Each row has a hidden trait or not; one of two labels after the row says which. A new part has a new trait and new labels.
In the rows, 128 means zero.
[105  95  44  82 167 128 112 124 142 104  71 100 111 125 112 118 149 103
 137 124 169 105  71 150 144 138 155 179 134  82 134 149 163 136 164 151
 213 143 144 138 104 134 144 153 144  89  81 104 143 142 121  97 127 180
 182] => <18>
[120  88  58 130 119 118 129 115 137 124  84 122  95 134  94 178 113 129
 127 136 159  96 101 112 131 155 230 146 119 169 123 116 138 125 151 129
 209 154 137 174  95 106 134 124 150 118 100  90 107 117 153 134 139 160
 144] => <18>
[130  94  92 181 109 123 113 145 145 135  90 151 138 134 125 198  92 152
 107 142 145 127 117 103 134 131 174  66  94 182 133  99  86 101 131 112
 151 135 140 166  98  71 104 144 148 159 122  92  77  84 184 132 144 138
 104] => <16>
[131 137  65 173 126 127 174 102 112 114 101 138 101 156 116 190  90 152
 133 134 177 127 101 134 111 154 159 126 119 158 116 135 136  97 111 122
 156  99 135 170 123  41 133  73 140 177 136  89  63  95 177 118 148 127
 109] => <16>
[105 103  61  70 175 145  89 119 158  83 114 119 125 118 111 101 125 100
 124 111 158 105  95 156 148 142 138 163 123  59 138 145 165 147 169 162
 187 151 146 126 117  96 141 128 129  60  85 158 141 147  97  94 134 167
 175] => <18>
[118 114  57 167 146 142 149 112 120 101 113 139 136 155 115 170 108 151
 113 126 194 126 115 134 122 153 127 107 108 118 127 150 122  94 113 127
 124  96 153 154 111  26 139 103 138 188 100  89  57  90 198 137 147 111
  99] => <16>
[130 113  71 176 112 132 151 103 120 106 132 140 115 152 109 196  93 153
 119 132 180 114 123 122 117 159 155 119 100 174 118 136 137 107 123 120
 157 106 143 184 105  40 129  82 140 163 119  88  63  85 160 132 153 135
  99] => <16>
[120 105  59 111 100 143 118  66 133  88 148 100  99 128 100 166 133 122
 123 126 158  88 122 117 138 155 136 148 104 149 123 143 180 138 165 141
 220 143 154 177 101 124 144 108 146 104  92 111 110 109 119 146 145 170
 161] => <18>
[121  94  67 135 102 128 144 109 132 118 112 111  91 133  98 184 120 129
 120 137 160  95 103 115 125 155 179 138 111 178 123 110 142 128 142 133
 229 145 142 175  97  89 135 106 151 113  97 100  94 113 150 141 134 162
 132] => <18>
[149 177 111 160 113 125 152  26 125  90 162 120  86 129 106 151 106 143
 145 137 157 146 120 156 132 148 125 122  89 150 123 163 184 121 141 134
 137  95 152 157 133  74 140  52 139 177 143 123  83 100 165 113 168 116
 112] => <16>
[127 186 132 154  80 145 153  90 115 134  88 106 125 168 124 160 215 140
 134 114 122 185 133 105 128 116 134 126 136 126 134 134 158 134 128 133
 188 153 109 163 133 205 119 109 149 149 122 117 128 116 117 152 142 124
 112] => <18>
[122 106  87 173 111 153 114 138 137 100 134 148 163 143 127 160 109 147
  98 125 165 122 131 112 129 147 137  81  94 156 127 131 107  92 151 124
 134 119 156 162 108  42 130 125 142 175  98  89  57  84 157 144 156 130
 105] => <16>
[115 144  96 114 116 149 172 107 114 127  22 100  68 155 114 155 196 131
 129 119 119 166 109 113 129 105 166 127 181 135 132 128 169 124 125 143
 217 132  95 134 124 172 141 127 150 112 109 119 105 105 130 175 139 131
 140] => <18>
[107  85  74  89 174 128 108 138 147 131  36 143  97 122 111 100  93 120
 130 127 123 127 105 143 146 118 193 124 130 124 150 122 103 103 138 140
 165 160 124 144 109 116 156 144 160  81 125 104 120 121 164 141 156 126
 135] => <18>
[115 113  63 162 157 143 145  96 126  86 118 132 160 154 133 144 124 150
 112 131 204 132 124 151 127 148 108  98 104  89 132 160 130  92 112 131
  94  88 158 141 116  39 143 116 135 192  92  99  56  98 168 140 138 110
 103] => <16>
[129 120  71 167  97 143 131  80 124  92 178 136 123 147 104 191 108 153
 119 125 183  99 138 114 117 161 138 120  77 169 114 148 157 118 144 123
 152 125 160 204 108  72 137  72 133 138  96  95  70  55 165 139 164 128
  92] => <16>
[107  90  59 118 146 117 110 122 140 129  67 120 106 133 107 150 126 114
 141 128 160 102  78 124 140 139 171 154 110 143 129 135 127 129 163 135
 192 151 142 168 105 148 148 140 162 100  93  83 130 119 153 123 141 169
 145] => <18>
[148 180  95 168  88 137 132  56 121  93 178 118  84 133 111 164 128 143
 144 122 164 132 120 132 129 153 121 134  80 164 112 170 200 133 157 130
 146 105 158 187 132 109 141  45 139 154 121 109 101  98 158 120 174 129
 120] => <18>
[125  95 100 134 158 118 119 175 135 153  22 145  96 129 113 140 100 135
 134 127 136 119  91  98 139 112 184 121 123 171 132 114  75 104 134 117
 181 161 123 178 100 145 136 141 163  91 122  77 106  87 196 135 157 163
 119] => <18>
[108  92  40  97 159 123 130 144 133 113  54 102  90 126 107 147 148 107
 136 127 165 106  71 138 142 145 184 162 139 117 132 133 139 124 145 147
 206 138 134 141 106 122 145 147 148  86  77  98 127 130 132 110 130 182
 177] => <18>
[140 140  76 161 106 135 168  87 108 106 128 130  63 149  93 187  96 142
 132 125 171 116 110 123 112 158 162 148 123 185 112 137 171 114 124 125
 191 114 136 203 125  56 141  49 147 150 121  95  71  93 166 126 164 139
 120] => <18>
[107  94  45  95 168 128 120 122 138 102  49  95  99 128 111 138 142 103
 136 125 164 106  66 145 142 145 164 171 139  96 133 145 146 134 154 149
 209 142 138 136 104 151 139 138 146  88  82  96 138 145 127 106 124 168
 182] => <18>

New part:
[145 163 151  73 137 136 132 117 126 146 122 149  60 152 118  77 173 160
  98 147 116 106 134 139 129 139 124 151 138 155 147 161 119 126 141 136
 111 117 104 133 119 127 128 171  99 159 137 120 133 166 123 120 161 139
  68 104 142 144 128 112 114 132 102  48  99 115 113 143 166 126  82 193
 128 145 117 110 116 103 148 155 110 140 125 116 146  70 131 112 172 150
 113 144  93 102 143 108 125] => B
[ 98 141 103 163 120 103 131 135 120 104 113 124 143 119 169 170  96  75
 117 113 165 148 148 176 129 120 131 134 107 116 135  98 141 157 120 119
 131 132 135 121 119 122 133 148 113 140 106  94 121  93 124 144 114 104
 152 124 136 154 101 184  81 145 133 167 152 113 121 140 109 149 198  25
  65 115 114 112 125 160  73 119 109 146 111  87  86 156 126 114 140 120
 152  92 110 111 143 133 148] => C
[157  99 100  89 120 129 175 118 106  46 139 122  59 117 104 104 196 171
 108 131 108 159 102 111 134 133 149 115 133 149 146 162 136 166  97 134
 117 140 132 215 115 131 154 185 119 129 124 125 149 126 119 124 131 143
  88  96 163  96 136 126 106 121 112  72  66 151  91 157 109 105  92 168
 200 133 146 142 117 100  37 154 165 152  90 169 135  39 144 110 134 170
 101 138 124 129 134  74 147] => C
[ 89 167 137 158 118 111 108 136 117 184  91 130 132 142 146 120  94  63
  98  94 169 120 153 188 132 110 125 158 107 117 140 105 136 179 141 127
 133 118 129  83 137 123 117 148  76 145 120 101 105 123 121 130 169  88
  98 126 113 158  94 171 109 170 136 161 142  74 132 125 141 135 177  79
  39 132  99 103 119 174 119 107 125 123 137  63  98 165 107 121 181 140
 143  88  79 110 138 153 151] => C
[ 99 187 153 121 143 138 103 122 128 215 105 178  98 156 123  87 129 111
  98 131 150 110 148 173 123 134 119 167 123 140 144 127 140 142 160 128
 128 115 104  91 137 123 128 148  70 155 135 114 109 160 125 124 191 117
  88 109 128 176 115 142 109 153 122  95 123  86 124 128 162 128 128 140
  58 152  99  93 118 132 144 142 103 135 142  71 112 125 115 117 186 157
 125 116  80 110 140 134 134] => B
[118 149 147 125 140 135 125 129 117 171 104 141 110 152 112  92 159 127
  83 129 149 120 140 157 127 127 140 159 130 144 146 142 129 153 138 129
 130 119 129 120 142 127 127 174  70 145 160 119 116 145 112 127 180 124
  65 107 126 138 130 142 115 142 122  85 129 108 116 128 152 105  96 156
 103 145 115 122 121 117 146 140 108 134 135 112 122  94 120 104 182 170
 110 118 103 122 134 115 149] => C
[ 98 205 176 131 117 128  89 121 126 248 100 135 112 171 111  68 102  65
  75  99 145  83 145 183 136 106 115 161 130 126 142 119 118 166 163 140
 140 126 112  68 143 134 104 127  84 138 111 124  99 162 140 114 204 101
  83 134 114 171  96 136 138 184 128 160 127  64 145 128 176 119 139 151
  52 145 101  81 113 159 154 111 124 119 149  48 127 159 103 140 200 145
 140 113  69 107 121 166 133] => B
[130 158 134  97 131 130 142 119 119 115 130 141  69 142 119  97 164 136
 107 135 124 119 134 151 127 127 134 142 135 147 150 152 127 138 130 132
 115 129 107 152 117 128 139 161 101 155 128 112 136 150 124 119 150 134
  82  96 154 149 117 136 101 140 113  74 106 107 106 154 149 127  89 157
 126 137 119 109 113 105  74 149 118 149 109 100 134  81 130 120 165 155
 116 128  99 107 140 104 136] => C
[152 159 153  79 151 145 135 120 127 125 133 166  61 156 115  84 185 175
 122 158 113  96 142 131 122 164 118 159 129 150 145 160 134  97 151 132
  97 107  81 142 115 118 138 170  97 174 136 114 136 168 116 119 162 139
  67  92 147 168 133 115 112 122  96  32 105 104 112 136 158 151  85 187
 115 151  97 104 118 101 103 168 105 133 132 101 142  74 132 111 155 144
 109 155  96 107 155 106 118] => B
[ 72 131  84 177 105  95 138 131 125 106  98  80 148  98 182 173  74  44
 113 101 168 170 137 178 127  99 129 103 119 118 129  78 133 199 116 116
 143 153 164 112 114 133 125 121 106 106  82 104 110  81 136 160 108  99
 193 140 121 139  77 182  77 155 149 207 155 139 126 157  81 122 219  18
  85 100 133 122 129 181  76  95 104 144  95  93  62 190 118 110 131 123
 162  79 115 113 131 130 163] => C
[ 76 179 135 141 100 110 104 135 127 200  94 114 136 128 171 138  59  45
 102  81 161 109 159 189 140  95 116 145 113 109 135  88 118 172 138 129
 143 128 136  69 128 126 103 127 102 141  98  98 112 110 133 129 139  83
 142 148 109 169  76 165 107 173 138 208 149  53 143 135 155 141 206  52
  31 117 104  92 117 191 118  89 115 133 129  54  99 191 111 142 176 117
 166  81  82  90 142 167 149] => B
[ 88 192 156 134 112 119 101 129 125 212  99 131 122 143 143 112  84  62
  89  96 151 100 152 179 139 107 119 158 114 119 141 109 120 170 149 134
 142 118 115  78 137 126 108 138  91 144 106 114 108 135 135 122 170  92
 103 134 114 173  93 149 118 175 127 174 134  66 140 132 160 136 165  92
  48 134 103  89 116 172 121 107 128 130 137  46 115 165 110 135 185 136
 152  94  74  96 133 165 141] => B
[102 213 186 160 127 134  87 121 130 240 110 165 124 170  92  78 106  79
  98 113 141  73 156 184 126 121 113 165 129 118 138 119 133 130 185 134
 128 123  88  59 150 128 121 103  87 155 121 116  92 182 139 104 212 108
  93 123 121 198 108 132 151 175 131 162 156  57 144 112 182 133 151 154
  42 150  94  74 116 159 161 116 114 112 165  20 133 178 103 152 180 130
 132 121  78 125 119 172 119] => B
[152  88  96 113 131 121 185 119 105  16 138 137  58 114 106 121 201 170
 117 134 114 172 103 109 125 145 150 111 127 147 142 154 159 168 102 125
 100 141 121 224 111 125 169 181 116 135 130 112 150 118 116 131 136 138
  92  82 165 110 142 143  96 114 117  46  88 152  86 153  95 115  74 142
 203 136 140 156 120 111  24 169 160 145  80 155 115  36 142 106 118 167
  93 135 130 144 139  75 149] => C
[103 181 152 127 143 133 112 125 125 183 104 160 111 154 124  94 132 115
  94 126 148 107 146 172 123 131 124 168 123 141 145 130 139 144 152 128
 128 115 108  91 138 125 128 151  70 154 137 116 106 156 122 124 185 116
  79 105 128 170 116 144 114 150 123  96 128  89 123 127 157 124 126 136
  61 148  98 102 119 135 140 137 104 135 142  68 113 109 114 112 193 159
 121 114  83 112 138 128 145] => B
